Here is a tiny trained network, its code and every weight. The questions are about switching its units off for an input and a target symbol, where a switched-off unit gives its printed mean instead of its output.

import numpy as np


def w(rows, s, z=0):
    codes = np.array(rows[::2]) - 128.0
    scale = np.full(codes.shape[1], s)
    scale[-1] = z or s
    return codes * scale


def f(y):
    return y / 2 * (1 + np.tanh(0.7978845608 * (y + 0.044715 * y**3)))


def softmax(a):
    e = np.exp(a - a.max(-1, keepdims=True))
    return e / e.sum(-1, keepdims=True)


def log_softmax(a):
    a = a - a.max(-1, keepdims=True)
    return a - np.log(np.exp(a).sum(-1, keepdims=True))


def net(x, mask):
    ids = ['βγδεηλμξστψω'.index(c) for c in x.split()]
    T = len(ids)
    res = E[ids] + P[:T]
    r = res
    for j in range(3):
        rows = slice(3 * j, 3 * j + 3)
        q, k, v = (r @ M[0][rows].T for M in (Q, K, V))
        z = softmax(np.where(np.tri(T) > 0, q @ k.T / 3**0.5, -1e9)) @ v
        o = O[0][rows]
        res = res + np.where(mask[j], z, o[:, -1]) @ o[:, :-1]
    y = f(res @ A[0][:, :-1].T + A[0][:, -1])
    res = res + np.where(mask[3:15], y, B[0][:, -1]) @ B[0][:, :-1]
    return log_softmax(res[-1] @ U[:, :-1].T + U[:, -1])


Q, K, V, O, A, B = {}, {}, {}, {}, {}, {}
E = w([
[22,181,212,122,142,205],'β',
[86,155,119,91,107,66],'γ',
[119,172,125,113,31,112],'δ',
[165,78,126,149,92,95],'ε',
[96,98,192,135,156,173],'η',
[2,167,134,39,134,122],'λ',
[127,205,129,143,101,29],'μ',
[74,139,236,151,97,254],'ξ',
[204,210,170,172,156,72],'σ',
[181,215,179,175,46,144],'τ',
[131,132,183,154,40,218],'ψ',
[60,202,170,126,187,96],'ω',
],0.0065)
P = w([
[99,58,207,118,111,37],'0',
[254,102,106,31,172,177],'1',
[141,147,201,78,74,61],'2',
[98,85,78,143,108,111],'3',
[189,76,72,159,223,176],'4',
[141,166,198,67,74,33],'5',
[99,100,11,150,105,146],'6',
[94,244,213,204,189,153],'7',
[122,140,190,78,71,64],'8',
],0.0087)
Q[0] = w([
[201,144,190,50,163,148],'h1',
[103,135,215,157,69,70],'h1',
[174,90,161,3,70,98],'h1',
[93,124,39,182,120,135],'h2',
[142,93,114,104,75,109],'h2',
[82,115,155,169,61,84],'h2',
[133,170,200,145,144,107],'h3',
[205,136,135,20,160,164],'h3',
[167,101,212,36,71,90],'h3',
],0.041)
K[0] = w([
[190,87,245,60,151,100],'h1',
[101,70,159,234,206,99],'h1',
[87,104,254,105,54,55],'h1',
[111,187,45,168,140,169],'h2',
[106,71,106,175,158,125],'h2',
[47,124,129,183,76,101],'h2',
[160,72,152,165,204,116],'h3',
[182,109,202,15,93,117],'h3',
[100,80,248,161,106,46],'h3',
],0.035)
V[0] = w([
[185,189,155,197,26,150],'h1',
[40,254,120,58,167,126],'h1',
[65,82,185,99,113,234],'h1',
[136,155,156,90,113,132],'h2',
[150,145,141,78,111,125],'h2',
[154,150,93,102,146,161],'h2',
[116,201,158,138,107,120],'h3',
[141,180,186,174,189,134],'h3',
[111,139,102,89,51,115],'h3',
],0.024)
O[0] = w([
[181,186,98,254,106,99,28],'h1',
[22,233,156,85,208,93,10],'h1',
[45,164,81,118,56,229,189],'h1',
[167,168,143,139,97,91,203],'h2',
[172,182,159,142,96,130,209],'h2',
[201,147,106,101,139,179,2],'h2',
[103,131,93,164,182,107,97],'h3',
[159,141,45,119,213,168,73],'h3',
[78,111,180,165,94,68,161],'h3',
],0.015,0.0053)
A[0] = w([
[107,125,108,176,237,58,140],'n1',
[127,190,43,164,222,200,25],'n2',
[54,204,150,129,110,138,82],'n3',
[204,169,87,221,129,151,125],'n4',
[180,101,85,86,195,202,1],'n5',
[118,93,188,54,155,75,74],'n6',
[174,145,171,80,220,131,39],'n7',
[190,157,82,153,162,193,59],'n8',
[111,166,130,255,188,67,59],'n9',
[128,92,175,173,149,41,70],'n10',
[79,66,93,225,136,125,44],'n11',
[212,151,116,105,169,142,246],'n12',
],0.0081,0.0059)
B[0] = w([
[183,130,149,67,62,154,187],'n1',
[151,171,216,143,96,75,154],'n2',
[197,62,68,135,179,53,222],'n3',
[73,126,157,3,145,112,234],'n4',
[114,184,76,75,121,29,169],'n5',
[177,209,124,171,81,161,254],'n6',
[80,97,84,78,93,180,168],'n7',
[134,71,102,184,69,118,185],'n8',
[113,173,78,231,127,161,202],'n9',
[88,76,141,88,215,154,254],'n10',
[170,187,94,115,109,91,186],'n11',
[99,110,126,249,214,140,214],'n12',
],0.016,0.013)
U = w([
[78,63,111,125,176,85,49],'β',
[88,117,240,124,167,88,252],'γ',
[70,85,149,254,134,102,120],'δ',
[186,32,158,184,128,111,101],'ε',
[37,60,122,138,118,179,149],'η',
[182,133,144,176,150,58,71],'λ',
[187,143,154,219,135,185,238],'μ',
[157,84,40,216,124,152,82],'ξ',
[129,73,118,155,212,178,160],'σ',
[48,165,108,151,165,139,124],'τ',
[98,132,156,179,57,87,44],'ψ',
[170,117,118,81,160,152,98],'ω',
],0.0043,0.0035)

Each question gives the input, a string of symbols that net reads in full, and the target symbol t.
The units are the heads (3 rows each of Q, K, V and O) and the neurons (one row each of A and B). Each row of codes is followed by its name. A weight is (code - 128) times the scale printed after its matrix; where a second scale follows, it is the last column's (O, A, B and U).
mask holds one flag per unit, heads first, then neurons. A switched-off unit (its flag False) gives its mean, the last column of its rows in O or B, instead of its output. The means were averaged over made-up inputs and are rounded, as every weight is.
A unit's drop is (log p(t) with every unit on - log p(t) with that unit switched off) / (log p(t) with every unit on - log p(t) with every unit switched off).
most important unit: the unit with the biggest drop
top k neurons: the k neurons with the biggest drops, biggest first
heads that matter: for each layer, one digit per head in row order, 1 if its drop is at least 0.15 and else 0, layers parted by /
input ξ γ σ η ω ξ η τ λ, target ξ: top 3 neurons	(n3 n4 n10)
input λ τ δ, target λ: most important unit	n3
input τ δ δ η ω ε η δ, target τ: heads that matter	101
input σ η γ ψ ψ γ, target σ: top 2 neurons	(n10 n12)
input γ η σ μ λ ξ ε σ, target ω: heads that matter	101
input ψ ξ σ ω ω γ, target ψ: top 2 neurons	(n10 n11)
input ε λ δ γ ψ μ δ γ, target η: heads that matter	101
input τ δ λ ξ, target ξ: heads that matter	100
input μ ω γ η δ, target τ: heads that matter	111
input η ψ ε η β μ ω ξ, target λ: heads that matter	101
input μ τ μ ξ ξ δ τ σ, target ψ: heads that matter	101
input σ γ η ω, target ω: heads that matter	100
input ξ ω η ε ω ψ δ γ β, target ξ: heads that matter	110
input ω σ ξ δ, target δ: heads that matter	101
input ε ω γ β, target β: heads that matter	100
input η δ ε λ ξ, target γ: heads that matter	111
input γ η η σ τ, target ξ: top 4 neurons	(n8 n12 n10 n5)
input μ η λ λ β ω ξ, target ξ: heads that matter	101
input β γ ψ, target β: top 2 neurons	(n3 n6)
input δ σ ε ε ω, target β: most important unit	n4
input η β τ ε μ, target λ: top 2 neurons	(n2 n3)
input ε δ η γ ξ ξ, target ε: top neuron	(n4)
input λ ξ γ γ β γ μ, target μ: top 4 neurons	(n9 n1 n6 n4)
input λ ψ η ω σ ε, target λ: top 4 neurons	(n3 n6 n10 n4)
input ξ λ δ, target ξ: top 3 neurons	(n3 n4 n10)
input δ γ η, target δ: top 2 neurons	(n9 n4)
